Below is a small trained network, with its code and all its weights. Each question gives an input and a target symbol and asks what happens when units are switched off, that is, made to give their printed mean instead of their output.

import numpy as np


def w(rows, s, z=0):
    codes = np.array(rows[::2]) - 128.0
    scale = np.full(codes.shape[1], s)
    scale[-1] = z or s
    return codes * scale


def f(y):
    return np.maximum(y, 0)


def softmax(a):
    e = np.exp(a - a.max(-1, keepdims=True))
    return e / e.sum(-1, keepdims=True)


def log_softmax(a):
    a = a - a.max(-1, keepdims=True)
    return a - np.log(np.exp(a).sum(-1, keepdims=True))


def net(x, mask):
    ids = ['βγελμξτφω'.index(c) for c in x.split()]
    T = len(ids)
    res = E[ids] + P[:T]
    u = 0
    for l in range(2):
        q, k, v = (res @ M[l].T for M in (Q, K, V))
        z = softmax(np.where(np.tri(T) > 0, q @ k.T / 2**0.5, -1e9)) @ v
        res = res + np.where(mask[u], z, O[l][:, -1]) @ O[l][:, :-1]
        u += 1
        y = f(res @ A[l][:, :-1].T + A[l][:, -1])
        res = res + np.where(mask[u : u + 4], y, B[l][:, -1]) @ B[l][:, :-1]
        u += 4
    return log_softmax(res[-1] @ U[:, :-1].T + U[:, -1])


Q, K, V, O, A, B = {}, {}, {}, {}, {}, {}
E = w([
[113,83,162,202,18],'β',
[96,85,162,90,176],'γ',
[120,60,127,162,48],'ε',
[171,122,110,10,14],'λ',
[95,58,151,121,131],'μ',
[208,121,222,132,193],'ξ',
[14,22,166,95,137],'τ',
[146,99,215,201,183],'φ',
[129,60,6,168,103],'ω',
],0.015)
P = w([
[134,118,149,88,105],'0',
[117,116,141,108,109],'1',
[109,120,134,135,115],'2',
[114,108,119,153,126],'3',
[116,109,110,178,131],'4',
[118,101,92,192,147],'5',
[120,100,73,209,162],'6',
[130,93,59,231,161],'7',
[138,82,32,246,170],'8',
],0.013)
Q[0] = w([
[161,74,152,177,144],'L0H0',
[22,4,127,179,121],'L0H0',
],0.016)
K[0] = w([
[91,106,84,150,130],'L0H0',
[108,93,90,251,211],'L0H0',
],0.014)
V[0] = w([
[144,136,254,184,107],'L0H0',
[83,146,92,110,25],'L0H0',
],0.0066)
O[0] = w([
[197,2,122,143,99,5],'L0H0',
[88,182,57,95,126,188],'L0H0',
],0.014,0.0029)
A[0] = w([
[140,131,138,172,1,222],'L0N0',
[119,107,198,166,141,87],'L0N1',
[202,90,196,183,85,5],'L0N2',
[88,182,199,124,151,112],'L0N3',
],0.0082,0.0028)
B[0] = w([
[128,114,68,100,247,253],'L0N0',
[154,198,158,106,94,205],'L0N1',
[72,112,105,174,47,247],'L0N2',
[175,163,18,143,66,180],'L0N3',
],0.011,0.0052)
Q[1] = w([
[221,254,95,113,113],'L1H0',
[164,14,164,92,115],'L1H0',
],0.0092)
K[1] = w([
[254,126,71,133,86],'L1H0',
[104,65,232,130,138],'L1H0',
],0.0073)
V[1] = w([
[157,169,165,154,255],'L1H0',
[196,116,76,123,171],'L1H0',
],0.009)
O[1] = w([
[146,132,175,101,119,1],'L1H0',
[199,140,106,104,2,90],'L1H0',
],0.01,0.0067)
A[1] = w([
[243,102,16,114,229,120],'L1N0',
[254,184,111,42,73,143],'L1N1',
[147,142,43,54,74,214],'L1N2',
[191,177,242,121,150,255],'L1N3',
],0.009,0.0049)
B[1] = w([
[140,151,225,90,99,242],'L1N0',
[126,57,200,171,179,158],'L1N1',
[196,175,142,131,113,255],'L1N2',
[83,161,150,168,7,149],'L1N3',
],0.014,0.008)
U = w([
[59,148,154,83,90,11],'β',
[127,136,126,102,71,2],'γ',
[111,137,141,101,135,56],'ε',
[175,140,175,90,205,182],'λ',
[73,227,90,158,105,227],'μ',
[145,85,97,168,127,146],'ξ',
[133,119,125,97,202,226],'τ',
[8,172,229,107,255,161],'φ',
[89,163,205,142,165,48],'ω',
],0.0067,0.0033)

Each question gives the input, a string of symbols that net reads in full, and the target symbol t.
The units are the heads (2 rows each of Q, K, V and O) and the neurons (one row each of A and B). Each row of codes is followed by its name. A weight is (code - 128) times the scale printed after its matrix; where a second scale follows, it is the last column's (O, A, B and U).
mask holds one flag per unit, layer by layer, with each layer's heads first. A switched-off unit (its flag False) gives its mean, the last column of its rows in O or B, instead of its output. The means were averaged over made-up inputs and are rounded, as every weight is.
A unit's drop is (log p(t) with every unit on - log p(t) with that unit switched off) / (log p(t) with every unit on - log p(t) with every unit switched off).
The circuit of an input: a set's keep is (log p(t) with only the set's units on - log p(t) with every unit switched off) / (log p(t) with every unit on - log p(t) with every unit switched off). Starting from all 10 units, units are removed one at a time, each time the one whose removal leaves the highest keep (on an exact tie, the one counted first), for as long as the keep stays at least 0.8.
circuit, biggest first: the units of the circuit, biggest drop first
top k neurons: the k neurons with the biggest drops, biggest first
k most important neurons of layer l: the k neurons of layer l with the biggest drops, biggest first
drop when u is switched off: that unit's drop, to one decimal
input λ ε φ φ γ γ, target ξ: circuit, biggest first => L0H0; L0N2
input ξ ε τ β, target φ: circuit, biggest first => L0N0; L1H0; L1N0; L0H0
input ω γ λ ξ λ ω λ, target λ: circuit, biggest first => L0N2; L1N2; L1N1; L1H0
input ξ λ ω ξ τ ξ ε, target φ: top 2 neurons => L0N0; L1N0
input φ φ μ ω γ, target μ: top neuron => L0N0
input φ τ ω τ μ ω ω β ξ, target ω: 3 most important neurons of layer 1 => L1N1; L1N3; L1N0
input ω β γ ω ε ε λ ω μ, target μ: top 2 neurons => L0N0; L0N3
input ω τ φ, target μ: top 4 neurons => L0N1; L1N3; L1N0; L1N1
input τ φ β γ ε τ φ γ, target ξ: top 2 neurons => L0N2; L1N0
input ε ω ω β λ λ, target λ: 2 most important neurons of layer 0 => L0N2; L0N0
input μ ω ω ω ω ω τ μ β, target φ: top 2 neurons => L0N0; L0N3
input φ ω τ φ μ, target ξ: 2 most important neurons of layer 0 => L0N2; L0N3
input γ λ τ ε, target φ: 2 most important neurons of layer 1 => L1N0; L1N2
input ε φ β μ, target ξ: top neuron => L0N2
input β ω τ τ τ φ ω ξ τ, target μ: top 2 neurons => L0N3; L1N0
input τ β ω μ, target μ: 2 most important neurons of layer 0 => L0N3; L0N0
input ω λ γ φ μ β, target ξ: drop when L0N2 is switched off => 1.5
input φ μ τ, target ξ: drop when L0H0 is switched off => 0.9
input φ φ ξ μ τ τ φ, target ξ: drop when L1N2 is switched off => 0.0
input β γ λ ω φ τ τ, target ξ: top neuron => L1N0
